Here is a tiny trained network, its code and every weight. The questions are about switching its units off for an input and a class, where a switched-off unit gives its printed mean instead of its output.

import numpy as np


def w(rows, s, z=0):
    codes = np.array(rows[::2]) - 128.0
    scale = np.full(codes.shape[1], s)
    scale[-1] = z or s
    return codes * scale


def f(y):
    return y / 2 * (1 + np.tanh(0.7978845608 * (y + 0.044715 * y**3)))


def log_softmax(a):
    a = a - a.max(-1, keepdims=True)
    return a - np.log(np.exp(a).sum(-1, keepdims=True))


def net(x, mask):
    res = np.array(x, float).reshape(1, 6) / 4 @ E
    y = f(res @ A[0][:, :-1].T + A[0][:, -1])
    res = res + np.where(mask, y, B[0][:, -1]) @ B[0][:, :-1]
    return log_softmax(res[-1] @ U[:, :-1].T + U[:, -1])


A, B = {}, {}
E = w([
[243,182,141],'x0',
[128,128,128],'x1',
[128,128,127],'x2',
[93,226,58],'x3',
[70,204,254],'x4',
[128,128,128],'x5',
],0.0075)
A[0] = w([
[140,100,77,90],'neuron 0',
[112,178,87,50],'neuron 1',
[34,79,111,56],'neuron 2',
[146,101,84,71],'neuron 3',
[105,109,124,197],'neuron 4',
[96,194,74,74],'neuron 5',
[139,102,87,96],'neuron 6',
[157,140,131,66],'neuron 7',
[94,173,87,45],'neuron 8',
[45,83,119,137],'neuron 9',
[105,156,181,82],'neuron 10',
[253,181,154,94],'neuron 11',
[153,33,196,34],'neuron 12',
[97,177,207,108],'neuron 13',
[122,148,115,4],'neuron 14',
[153,97,67,117],'neuron 15',
],0.019,0.0035)
B[0] = w([
[114,78,94,169],'neuron 0',
[186,135,141,164],'neuron 1',
[72,181,186,198],'neuron 2',
[113,81,98,164],'neuron 3',
[120,144,143,151],'neuron 4',
[211,154,135,193],'neuron 5',
[114,91,97,160],'neuron 6',
[116,137,148,136],'neuron 7',
[179,156,130,169],'neuron 8',
[78,182,201,200],'neuron 9',
[112,76,75,188],'neuron 10',
[46,205,218,247],'neuron 11',
[251,173,107,205],'neuron 12',
[114,27,49,234],'neuron 13',
[149,128,140,123],'neuron 14',
[106,65,81,190],'neuron 15',
],0.032,0.011)
U = w([
[6,165,159,185],'0',
[57,23,35,2],'1',
[251,162,99,215],'2',
],0.011,0.00027)

Each question gives the input, the list of numbers given to net, and the class t.
The units are the neurons (one row each of A and B). Each row of codes is followed by its name. A weight is (code - 128) times the scale printed after its matrix; where a second scale follows, it is the last column's (A, B and U).
mask holds one flag per neuron, in row order. A switched-off neuron (its flag False) gives its mean, the last column of its row in B, instead of its output. The means were averaged over made-up inputs and are rounded, as every weight is.
A unit's drop is (log p(t) with every unit on - log p(t) with that unit switched off) / (log p(t) with every unit on - log p(t) with every unit switched off).
The circuit of an input: a set's keep is (log p(t) with only the set's units on - log p(t) with every unit switched off) / (log p(t) with every unit on - log p(t) with every unit switched off). Starting from the 12 units with the biggest drops (on a tie, the unit counted first), units are removed one at a time, each time the one whose removal leaves the highest keep (on an exact tie, the one counted first), for as long as the keep stays at least 0.8.
circuit, biggest first: the units of the circuit, biggest drop first
top k neurons: the k neurons with the biggest drops, biggest first
drop of u: that unit's drop, to one decimal
input [-7,0,7,-8,-6,8], class 2: circuit, biggest first => [neuron 12]
input [-7,-8,6,6,-7,5], class 0: top 2 neurons => [neuron 2; neuron 9]
input [1,-6,-5,-6,6,-1], class 1: top 2 neurons => [neuron 13; neuron 10]
input [5,-1,-7,3,-6,-6], class 1: top 3 neurons => [neuron 15; neuron 9; neuron 2]
input [7,-8,-5,-5,-7,5], class 0: top 3 neurons => [neuron 11; neuron 13; neuron 10]
input [8,1,-2,8,-8,-4], class 0: top 4 neurons => [neuron 11; neuron 13; neuron 12; neuron 10]
input [0,-5,3,2,1,6], class 2: top 4 neurons => [neuron 11; neuron 13; neuron 15; neuron 2]
input [-8,5,-3,-6,-4,1], class 0: top 2 neurons => [neuron 2; neuron 9]
input [4,2,-3,6,-4,6], class 2: top 2 neurons => [neuron 5; neuron 13]
input [-8,-7,-2,-2,-4,-4], class 0: drop of neuron 8 => 0.0
input [-1,-6,-8,-2,3,3], class 1: drop of neuron 11 => 0.7
input [2,-3,-4,-6,1,-3], class 2: drop of neuron 12 => 0.1
